Below is a small trained network, with its code and all its weights. Each question gives an input and a class and asks what happens when units are switched off, that is, made to give their printed mean instead of their output.

import numpy as np


def w(rows, s, z=0):
    codes = np.array(rows[::2]) - 128.0
    scale = np.full(codes.shape[1], s)
    scale[-1] = z or s
    return codes * scale


def norm(h):
    return h / np.sqrt((h * h).mean(-1, keepdims=True) + 1e-5)


def f(y):
    return y / 2 * (1 + np.tanh(0.7978845608 * (y + 0.044715 * y**3)))


def log_softmax(a):
    a = a - a.max(-1, keepdims=True)
    return a - np.log(np.exp(a).sum(-1, keepdims=True))


def net(x, mask):
    res = np.array(x, float).reshape(1, 3) / 4 @ E
    u = 0
    for l in range(2):
        y = f(norm(res) @ A[l][:, :-1].T + A[l][:, -1])
        res = res + np.where(mask[u : u + 7], y, B[l][:, -1]) @ B[l][:, :-1]
        u += 7
    return log_softmax(norm(res)[-1] @ U[:, :-1].T + U[:, -1])


A, B = {}, {}
E = w([
[114,140,42],'x0',
[111,254,212],'x1',
[231,128,227],'x2',
],0.0033)
A[0] = w([
[113,254,200,251],'0.n0',
[165,79,120,217],'0.n1',
[90,112,144,78],'0.n2',
[147,166,154,185],'0.n3',
[89,129,67,144],'0.n4',
[142,110,135,40],'0.n5',
[181,153,141,27],'0.n6',
],0.0089,0.0023)
B[0] = w([
[143,138,208,253],'0.n0',
[102,80,147,160],'0.n1',
[215,151,158,124],'0.n2',
[91,125,169,155],'0.n3',
[3,167,148,166],'0.n4',
[156,92,96,117],'0.n5',
[26,174,131,126],'0.n6',
],0.0061,0.0066)
A[1] = w([
[146,117,147,88],'1.n0',
[68,195,72,197],'1.n1',
[86,143,3,119],'1.n2',
[158,181,84,108],'1.n3',
[187,139,123,88],'1.n4',
[181,160,136,3],'1.n5',
[101,85,163,200],'1.n6',
],0.0074,0.0033)
B[1] = w([
[104,98,133,115],'1.n0',
[110,148,163,244],'1.n1',
[79,243,150,233],'1.n2',
[82,115,22,86],'1.n3',
[3,60,74,92],'1.n4',
[68,101,128,81],'1.n5',
[191,97,210,253],'1.n6',
],0.005,0.0025)
U = w([
[146,196,255,252],'0',
[55,192,84,227],'1',
[190,166,33,4],'2',
[175,102,83,50],'3',
[178,76,198,163],'4',
],0.0077,0.0034)

Each question gives the input, the list of numbers given to net, and the class t.
The units are the neurons (one row each of A and B). Each row of codes is followed by its name. A weight is (code - 128) times the scale printed after its matrix; where a second scale follows, it is the last column's (A, B and U).
mask holds one flag per neuron, layer by layer. A switched-off neuron (its flag False) gives its mean, the last column of its row in B, instead of its output. The means were averaged over made-up inputs and are rounded, as every weight is.
A unit's drop is (log p(t) with every unit on - log p(t) with that unit switched off) / (log p(t) with every unit on - log p(t) with every unit switched off).
The circuit of an input: a set's keep is (log p(t) with only the set's units on - log p(t) with every unit switched off) / (log p(t) with every unit on - log p(t) with every unit switched off). Starting from the 12 units with the biggest drops (on a tie, the unit counted first), units are removed one at a time, each time the one whose removal leaves the highest keep (on an exact tie, the one counted first), for as long as the keep stays at least 0.8.
units of the circuit, in order: the units of the circuit, biggest drop first
k most important neurons of layer l: the k neurons of layer l with the biggest drops, biggest first
drop of u: that unit's drop, to one decimal
input [8,-3,5], class 3: 2 most important neurons of layer 0	(0.n1 0.n0)
input [4,-5,5], class 3: units of the circuit, in order	(0.n0 1.n1)
input [4,-2,3], class 3: 2 most important neurons of layer 0	(0.n4 0.n0)
input [5,-7,0], class 1: units of the circuit, in order	(0.n0 1.n2)
input [8,-2,1], class 1: units of the circuit, in order	(0.n0)
input [0,-5,6], class 3: units of the circuit, in order	(0.n0 0.n4 1.n2)
input [2,-5,4], class 3: 3 most important neurons of layer 0	(0.n0 0.n4 0.n3)
input [-3,-5,-4], class 1: drop of 1.n6	-0.1
input [2,-6,7], class 3: drop of 1.n2	0.1
input [3,-4,6], class 3: drop of 1.n2	0.1
